Below are the code and all the weights of a small trained network. Each question names an input and a target symbol and asks about switching units off, where a switched-off unit gives its printed mean instead of its output.

import numpy as np


def w(rows, s, z=0):
    codes = np.array(rows[::2]) - 128.0
    scale = np.full(codes.shape[1], s)
    scale[-1] = z or s
    return codes * scale


def softmax(a):
    e = np.exp(a - a.max(-1, keepdims=True))
    return e / e.sum(-1, keepdims=True)


def log_softmax(a):
    a = a - a.max(-1, keepdims=True)
    return a - np.log(np.exp(a).sum(-1, keepdims=True))


def net(x, mask):
    ids = ['αβγδεζηθλξπτφψω'.index(c) for c in x.split()]
    T = len(ids)
    res = E[ids] + P[:T]
    u = 0
    for l in range(3):
        r = res
        for j in range(2):
            rows = slice(3 * j, 3 * j + 3)
            q, k, v = (r @ M[l][rows].T for M in (Q, K, V))
            z = softmax(np.where(np.tri(T) > 0, q @ k.T / 3**0.5, -1e9)) @ v
            o = O[l][rows]
            res = res + np.where(mask[u + j], z, o[:, -1]) @ o[:, :-1]
        u += 2
    return log_softmax(res[-1] @ U[:, :-1].T + U[:, -1])


Q, K, V, O = {}, {}, {}, {}
E = w([
[150,113,103,114,159,159],'α',
[127,121,117,140,133,120],'β',
[39,131,168,211,88,47],'γ',
[140,126,82,137,93,115],'δ',
[153,127,104,118,181,160],'ε',
[123,56,124,66,45,127],'ζ',
[141,120,100,122,203,124],'η',
[167,54,87,70,158,154],'θ',
[146,70,117,140,118,125],'λ',
[159,93,75,134,67,109],'ξ',
[176,8,127,94,162,180],'π',
[111,147,134,169,151,143],'τ',
[122,58,137,106,251,170],'φ',
[154,24,89,131,116,59],'ψ',
[47,197,99,24,147,122],'ω',
],0.015)
P = w([
[98,69,4,107,75,171],'0',
[113,99,37,199,157,136],'1',
[109,88,34,191,184,112],'2',
[135,85,57,133,173,98],'3',
[137,82,83,113,162,73],'4',
[111,83,123,109,147,42],'5',
[107,91,160,95,143,30],'6',
[106,108,192,85,150,6],'7',
[124,116,217,71,127,3],'8',
[118,136,239,54,105,1],'9',
],0.0073)
Q[0] = w([
[56,126,117,50,58,190],'0.h0',
[159,152,101,255,200,147],'0.h0',
[57,226,59,115,149,197],'0.h0',
[64,98,59,52,138,48],'0.h1',
[164,182,79,155,134,251],'0.h1',
[218,121,156,195,216,132],'0.h1',
],0.0068)
K[0] = w([
[229,47,166,168,67,170],'0.h0',
[80,189,126,120,143,186],'0.h0',
[169,160,28,207,168,214],'0.h0',
[114,172,155,38,163,33],'0.h1',
[114,117,54,140,199,254],'0.h1',
[216,96,126,206,117,145],'0.h1',
],0.0081)
V[0] = w([
[178,229,156,127,97,155],'0.h0',
[125,137,78,141,152,128],'0.h0',
[37,167,175,32,112,141],'0.h0',
[97,77,121,235,75,255],'0.h1',
[129,23,119,77,53,4],'0.h1',
[229,65,176,106,152,198],'0.h1',
],0.007)
O[0] = w([
[119,112,167,126,77,128,1],'0.h0',
[79,135,101,119,169,78,159],'0.h0',
[68,135,95,193,124,221,106],'0.h0',
[169,97,107,121,30,116,40],'0.h1',
[254,144,113,121,184,142,251],'0.h1',
[116,98,167,141,62,75,66],'0.h1',
],0.0078,0.007)
Q[1] = w([
[110,254,177,160,55,128],'1.h0',
[171,145,97,96,108,159],'1.h0',
[138,53,151,117,79,189],'1.h0',
[81,99,46,142,165,148],'1.h1',
[111,168,166,100,97,215],'1.h1',
[64,109,171,83,103,102],'1.h1',
],0.0082)
K[1] = w([
[106,253,120,152,4,131],'1.h0',
[150,116,110,134,126,146],'1.h0',
[149,156,134,133,77,64],'1.h0',
[77,181,111,125,188,116],'1.h1',
[56,147,104,216,43,139],'1.h1',
[147,73,112,102,99,196],'1.h1',
],0.0079)
V[1] = w([
[73,255,127,155,62,201],'1.h0',
[171,37,237,109,121,215],'1.h0',
[226,220,181,207,101,155],'1.h0',
[194,76,137,153,8,238],'1.h1',
[34,136,107,51,66,170],'1.h1',
[160,11,101,88,165,100],'1.h1',
],0.0056)
O[1] = w([
[128,121,148,95,103,96,14],'1.h0',
[74,122,195,178,111,139,107],'1.h0',
[75,116,123,115,111,2,60],'1.h0',
[161,143,168,85,106,112,11],'1.h1',
[113,77,80,107,80,96,109],'1.h1',
[178,115,108,118,187,140,192],'1.h1',
],0.0079,0.013)
Q[2] = w([
[145,193,116,139,245,47],'2.h0',
[22,160,149,13,149,78],'2.h0',
[92,222,147,99,94,104],'2.h0',
[1,112,131,127,220,108],'2.h1',
[13,87,71,151,107,130],'2.h1',
[157,151,107,148,207,228],'2.h1',
],0.0067)
K[2] = w([
[132,101,108,130,128,193],'2.h0',
[105,81,45,175,74,65],'2.h0',
[191,141,90,183,87,128],'2.h0',
[131,149,191,78,93,135],'2.h1',
[80,139,74,58,108,175],'2.h1',
[57,152,200,143,254,116],'2.h1',
],0.0081)
V[2] = w([
[46,154,156,215,168,138],'2.h0',
[105,80,142,220,115,107],'2.h0',
[117,12,172,134,174,162],'2.h0',
[124,129,149,26,146,147],'2.h1',
[166,253,112,102,80,56],'2.h1',
[96,253,131,116,196,151],'2.h1',
],0.007)
O[2] = w([
[84,78,184,66,255,107,115],'2.h0',
[120,109,180,158,138,104,76],'2.h0',
[85,49,210,95,105,209,171],'2.h0',
[14,138,38,108,110,114,160],'2.h1',
[141,137,66,73,65,48,66],'2.h1',
[136,11,25,115,85,133,249],'2.h1',
],0.0069,0.016)
U = w([
[147,189,61,221,117,212,252],'α',
[149,157,100,90,200,93,170],'β',
[137,135,138,14,166,63,179],'γ',
[106,169,134,51,156,79,120],'δ',
[142,113,177,190,87,149,126],'ε',
[149,169,126,111,61,124,149],'ζ',
[116,172,119,163,167,1,129],'η',
[162,153,127,147,136,69,81],'θ',
[35,84,45,138,107,77,93],'λ',
[35,129,208,166,145,165,86],'ξ',
[122,147,140,174,103,96,212],'π',
[141,196,101,132,134,72,20],'τ',
[231,191,125,150,240,50,25],'φ',
[194,153,103,121,111,66,91],'ψ',
[96,195,130,138,121,112,54],'ω',
],0.0055,0.004)

Each question gives the input, a string of symbols that net reads in full, and the target symbol t.
The units are the heads (3 rows each of Q, K, V and O). Each row of codes is followed by its name. A weight is (code - 128) times the scale printed after its matrix; where a second scale follows, it is the last column's (O and U).
mask holds one flag per head, layer by layer. A switched-off head (its flag False) gives its mean, the last column of its rows in O, instead of its output. The means were averaged over made-up inputs and are rounded, as every weight is.
A unit's drop is (log p(t) with every unit on - log p(t) with that unit switched off) / (log p(t) with every unit on - log p(t) with every unit switched off).
The circuit of an input: a set's keep is (log p(t) with only the set's units on - log p(t) with every unit switched off) / (log p(t) with every unit on - log p(t) with every unit switched off). Starting from all 6 units, units are removed one at a time, each time the one whose removal leaves the highest keep (on an exact tie, the one counted first), for as long as the keep stays at least 0.8.
units of the circuit, in order: the units of the circuit, biggest drop first
unit that matters most: the unit with the biggest drop
heads that matter: for each layer, one digit per head in row order, 1 if its drop is at least 0.15 and else 0, layers parted by /
input ζ β β ζ ψ γ ψ α, target φ: units of the circuit, in order	[0.h1; 2.h1]
input γ ω δ, target λ: unit that matters most	0.h1
input ψ λ ω ψ θ π ζ ω ζ ψ, target λ: heads that matter	11 / 00 / 01
input π θ φ π ζ ω ε ε θ φ, target ξ: heads that matter	00 / 11 / 11
input π ω γ ξ, target λ: units of the circuit, in order	[0.h1; 2.h1; 1.h1; 1.h0]
input ψ ω ξ, target λ: heads that matter	01 / 00 / 01
input ζ β λ φ φ θ ω ω π β, target λ: units of the circuit, in order	[0.h1; 2.h1]
input θ δ θ θ β ψ ω γ ω γ, target λ: heads that matter	11 / 00 / 01
input β ω π ζ β ω ψ, target λ: units of the circuit, in order	[2.h1; 0.h0; 0.h1; 1.h1]
input θ ω δ, target λ: heads that matter	01 / 00 / 01
input ζ ξ τ ψ ω λ, target λ: units of the circuit, in order	[0.h1; 2.h1; 0.h0]
input ω π φ, target λ: heads that matter	11 / 01 / 00
input π ξ ω ε π ω ω ω ω β, target λ: heads that matter	01 / 00 / 01
input λ ψ β ω θ ψ ζ ψ ξ, target φ: units of the circuit, in order	[0.h1; 2.h1; 1.h1]
input ω ε λ φ γ λ η λ ω ε, target λ: units of the circuit, in order	[0.h1; 2.h1]
input θ γ φ, target ξ: unit that matters most	2.h0
input ω η ω λ θ ω ω ζ, target λ: units of the circuit, in order	[2.h1; 0.h1]
input β θ ω ω α π, target λ: heads that matter	11 / 00 / 01
input θ ξ ω ζ γ ω φ φ θ π, target ξ: units of the circuit, in order	[2.h1; 1.h0; 2.h0]
input φ ζ θ π π ω π, target λ: unit that matters most	0.h1
